Below are the code and all the weights of a small trained network. Each question names an input and a class and asks about switching units off, where a switched-off unit gives its printed mean instead of its output.

import numpy as np


def w(rows, s, z=0):
    codes = np.array(rows[::2]) - 128.0
    scale = np.full(codes.shape[1], s)
    scale[-1] = z or s
    return codes * scale


def f(y):
    return np.maximum(y, 0)


def log_softmax(a):
    a = a - a.max(-1, keepdims=True)
    return a - np.log(np.exp(a).sum(-1, keepdims=True))


def net(x, mask):
    res = np.array(x, float).reshape(1, 7) / 4 @ E
    y = f(res @ A[0][:, :-1].T + A[0][:, -1])
    res = res + np.where(mask, y, B[0][:, -1]) @ B[0][:, :-1]
    return log_softmax(res[-1] @ U[:, :-1].T + U[:, -1])


A, B = {}, {}
E = w([
[80,169,159,172,144,219,130,93,68,145,163,113],'x0',
[129,144,142,113,114,119,127,104,95,137,122,126],'x1',
[147,96,114,132,101,78,118,142,131,130,106,140],'x2',
[150,131,153,161,63,156,142,104,107,55,91,132],'x3',
[215,82,87,101,85,4,128,151,193,109,93,145],'x4',
[83,100,202,96,56,121,135,92,23,175,143,198],'x5',
[152,119,97,227,75,103,162,131,126,54,34,126],'x6',
],0.014)
A[0] = w([
[172,152,158,131,152,77,159,125,150,111,152,143,67],'n1',
[101,106,189,69,164,121,116,122,122,230,253,123,104],'n2',
[137,105,198,161,7,83,147,130,86,92,49,101,139],'n3',
[96,150,86,154,208,158,139,180,129,90,191,62,201],'n4',
[149,95,92,107,127,88,151,117,172,139,78,102,1],'n5',
[110,127,92,185,179,185,87,119,172,50,79,45,129],'n6',
[207,62,35,127,101,22,114,173,240,78,70,108,103],'n7',
],0.008,0.0024)
B[0] = w([
[170,145,75,83,108,97,127,115,135,110,129,107,146],'n1',
[130,139,60,79,165,147,37,129,101,142,182,167,216],'n2',
[122,132,110,110,86,129,138,102,66,121,103,206,202],'n3',
[138,114,133,174,84,120,152,135,136,172,161,85,185],'n4',
[85,135,111,124,171,90,106,164,104,114,69,89,166],'n5',
[140,176,207,155,123,105,180,139,130,142,84,68,193],'n6',
[143,83,136,67,202,143,115,161,254,68,21,193,251],'n7',
],0.0098,0.025)
U = w([
[143,99,82,121,157,64,128,162,195,94,81,162,124],'0',
[123,96,112,156,71,129,138,98,50,83,99,192,151],'1',
[120,108,66,82,175,136,81,153,130,205,251,131,188],'2',
[126,154,115,244,142,151,173,147,139,122,127,78,2],'3',
],0.012,0.00094)

Each question gives the input, the list of numbers given to net, and the class t.
The units are the neurons (one row each of A and B). Each row of codes is followed by its name. A weight is (code - 128) times the scale printed after its matrix; where a second scale follows, it is the last column's (A, B and U).
mask holds one flag per neuron, in row order. A switched-off neuron (its flag False) gives its mean, the last column of its row in B, instead of its output. The means were averaged over made-up inputs and are rounded, as every weight is.
A unit's drop is (log p(t) with every unit on - log p(t) with that unit switched off) / (log p(t) with every unit on - log p(t) with every unit switched off).
The circuit of an input: a set's keep is (log p(t) with only the set's units on - log p(t) with every unit switched off) / (log p(t) with every unit on - log p(t) with every unit switched off). Starting from all 7 units, units are removed one at a time, each time the one whose removal leaves the highest keep (on an exact tie, the one counted first), for as long as the keep stays at least 0.8.
circuit, biggest first: the units of the circuit, biggest drop first
unit that matters most: the unit with the biggest drop
k most important neurons: the k neurons with the biggest drops, biggest first
drop of u: that unit's drop, to one decimal
input [7,6,-4,-4,-6,-7,-2], class 3: unit that matters most : n6
input [0,-6,-7,2,1,-8,0], class 3: 2 most important neurons : (n6; n4)
input [6,-3,-5,-3,0,3,3], class 2: circuit, biggest first : (n6; n7)
input [-5,-4,-5,6,-6,1,0], class 3: circuit, biggest first : (n7; n3)
input [-5,-3,-6,8,8,8,-7], class 1: circuit, biggest first : (n3; n7)
input [7,-6,-4,7,-1,0,3], class 3: 2 most important neurons : (n6; n2)
input [3,3,7,2,-2,-2,2], class 1: 2 most important neurons : (n7; n4)
input [8,1,8,3,5,1,3], class 1: drop of n3 : 0.1
input [4,-7,7,-7,6,-1,-7], class 2: drop of n2 : 1.6
input [2,-7,1,6,2,4,-3], class 1: drop of n7 : 0.4
input [8,5,0,-7,-4,-8,-1], class 3: 2 most important neurons : (n6; n4)
input [-5,5,8,1,-7,1,-1], class 1: 2 most important neurons : (n7; n2)
